Below is a small trained network, with its code and all its weights. Each question gives an input and a class and asks what happens when units are switched off, that is, made to give their printed mean instead of their output.

import numpy as np


def w(rows, s, z=0):
    codes = np.array(rows[::2]) - 128.0
    scale = np.full(codes.shape[1], s)
    scale[-1] = z or s
    return codes * scale


def f(y):
    return np.maximum(y, 0)


def log_softmax(a):
    a = a - a.max(-1, keepdims=True)
    return a - np.log(np.exp(a).sum(-1, keepdims=True))


def net(x, mask):
    res = np.array(x, float).reshape(1, 6) / 4 @ E
    y = f(res @ A[0][:, :-1].T + A[0][:, -1])
    res = res + np.where(mask, y, B[0][:, -1]) @ B[0][:, :-1]
    return log_softmax(res[-1] @ U[:, :-1].T + U[:, -1])


A, B = {}, {}
E = w([
[134,129,203,120,76,255],'x0',
[119,112,146,43,67,203],'x1',
[158,212,139,128,99,132],'x2',
[20,126,129,161,75,131],'x3',
[218,82,110,217,161,51],'x4',
[184,95,191,24,104,180],'x5',
],0.0082)
A[0] = w([
[2,73,200,38,150,88,241],'n1',
[31,243,201,200,110,182,238],'n2',
[84,137,168,110,105,65,116],'n3',
[185,30,109,151,56,131,188],'n4',
[146,81,21,174,78,185,136],'n5',
[144,25,144,38,177,156,186],'n6',
[20,86,57,152,7,73,227],'n7',
[158,145,207,134,147,162,1],'n8',
[25,42,86,150,175,94,235],'n9',
[130,128,212,62,117,78,85],'n10',
[160,180,191,154,87,169,115],'n11',
[82,107,51,187,77,73,234],'n12',
[209,126,83,62,26,120,129],'n13',
[195,163,26,70,115,164,203],'n14',
[73,93,193,47,102,108,223],'n15',
],0.0079,0.0049)
B[0] = w([
[166,185,45,232,78,171,241],'n1',
[185,119,52,126,73,206,254],'n2',
[178,51,25,98,188,136,154],'n3',
[165,42,177,209,113,115,185],'n4',
[129,54,173,207,116,181,154],'n5',
[180,94,134,188,54,140,221],'n6',
[120,178,107,248,129,117,251],'n7',
[169,76,45,155,122,177,146],'n8',
[173,85,129,254,178,112,241],'n9',
[119,139,40,186,100,189,159],'n10',
[224,91,174,118,74,180,177],'n11',
[75,92,106,216,216,70,243],'n12',
[78,64,184,231,137,50,192],'n13',
[161,15,134,208,179,72,201],'n14',
[168,112,57,168,60,186,224],'n15',
],0.0073,0.0091)
U = w([
[229,62,187,189,145,143,244],'0',
[33,56,48,240,168,90,229],'1',
[173,161,126,63,137,55,1],'2',
[59,174,57,156,50,169,115],'3',
[234,147,45,154,192,91,128],'4',
[182,174,137,73,74,253,114],'5',
[173,127,127,97,158,29,2],'6',
],0.0081,0.0049)

Each question gives the input, the list of numbers given to net, and the class t.
The units are the neurons (one row each of A and B). Each row of codes is followed by its name. A weight is (code - 128) times the scale printed after its matrix; where a second scale follows, it is the last column's (A, B and U).
mask holds one flag per neuron, in row order. A switched-off neuron (its flag False) gives its mean, the last column of its row in B, instead of its output. The means were averaged over made-up inputs and are rounded, as every weight is.
A unit's drop is (log p(t) with every unit on - log p(t) with that unit switched off) / (log p(t) with every unit on - log p(t) with every unit switched off).
The circuit of an input: a set's keep is (log p(t) with only the set's units on - log p(t) with every unit switched off) / (log p(t) with every unit on - log p(t) with every unit switched off). Starting from the 12 units with the biggest drops (on a tie, the unit counted first), units are removed one at a time, each time the one whose removal leaves the highest keep (on an exact tie, the one counted first), for as long as the keep stays at least 0.8.
units of the circuit, in order: the units of the circuit, biggest drop first
most important unit: the unit with the biggest drop
top k neurons: the k neurons with the biggest drops, biggest first
drop when u is switched off: that unit's drop, to one decimal
input [2,7,-6,8,-8,-4], class 3: most important unit	n2
input [-3,-2,3,1,-4,1], class 4: units of the circuit, in order	[n13 n12 n4]
input [5,5,1,-3,-4,0], class 5: units of the circuit, in order	[n9 n12]
input [0,4,7,2,0,0], class 5: top 2 neurons	[n12 n9]
input [8,4,4,-8,-8,6], class 0: top 2 neurons	[n13 n14]
input [2,4,6,0,-2,4], class 5: top 4 neurons	[n9 n12 n7 n4]
input [1,6,4,5,1,4], class 3: drop when n13 is switched off	0.2
input [7,-5,1,5,-6,4], class 5: drop when n4 is switched off	0.0
input [1,-8,3,5,-6,5], class 3: drop when n13 is switched off	-0.1
input [8,6,-4,-7,-7,7], class 0: drop when n9 is switched off	-0.1
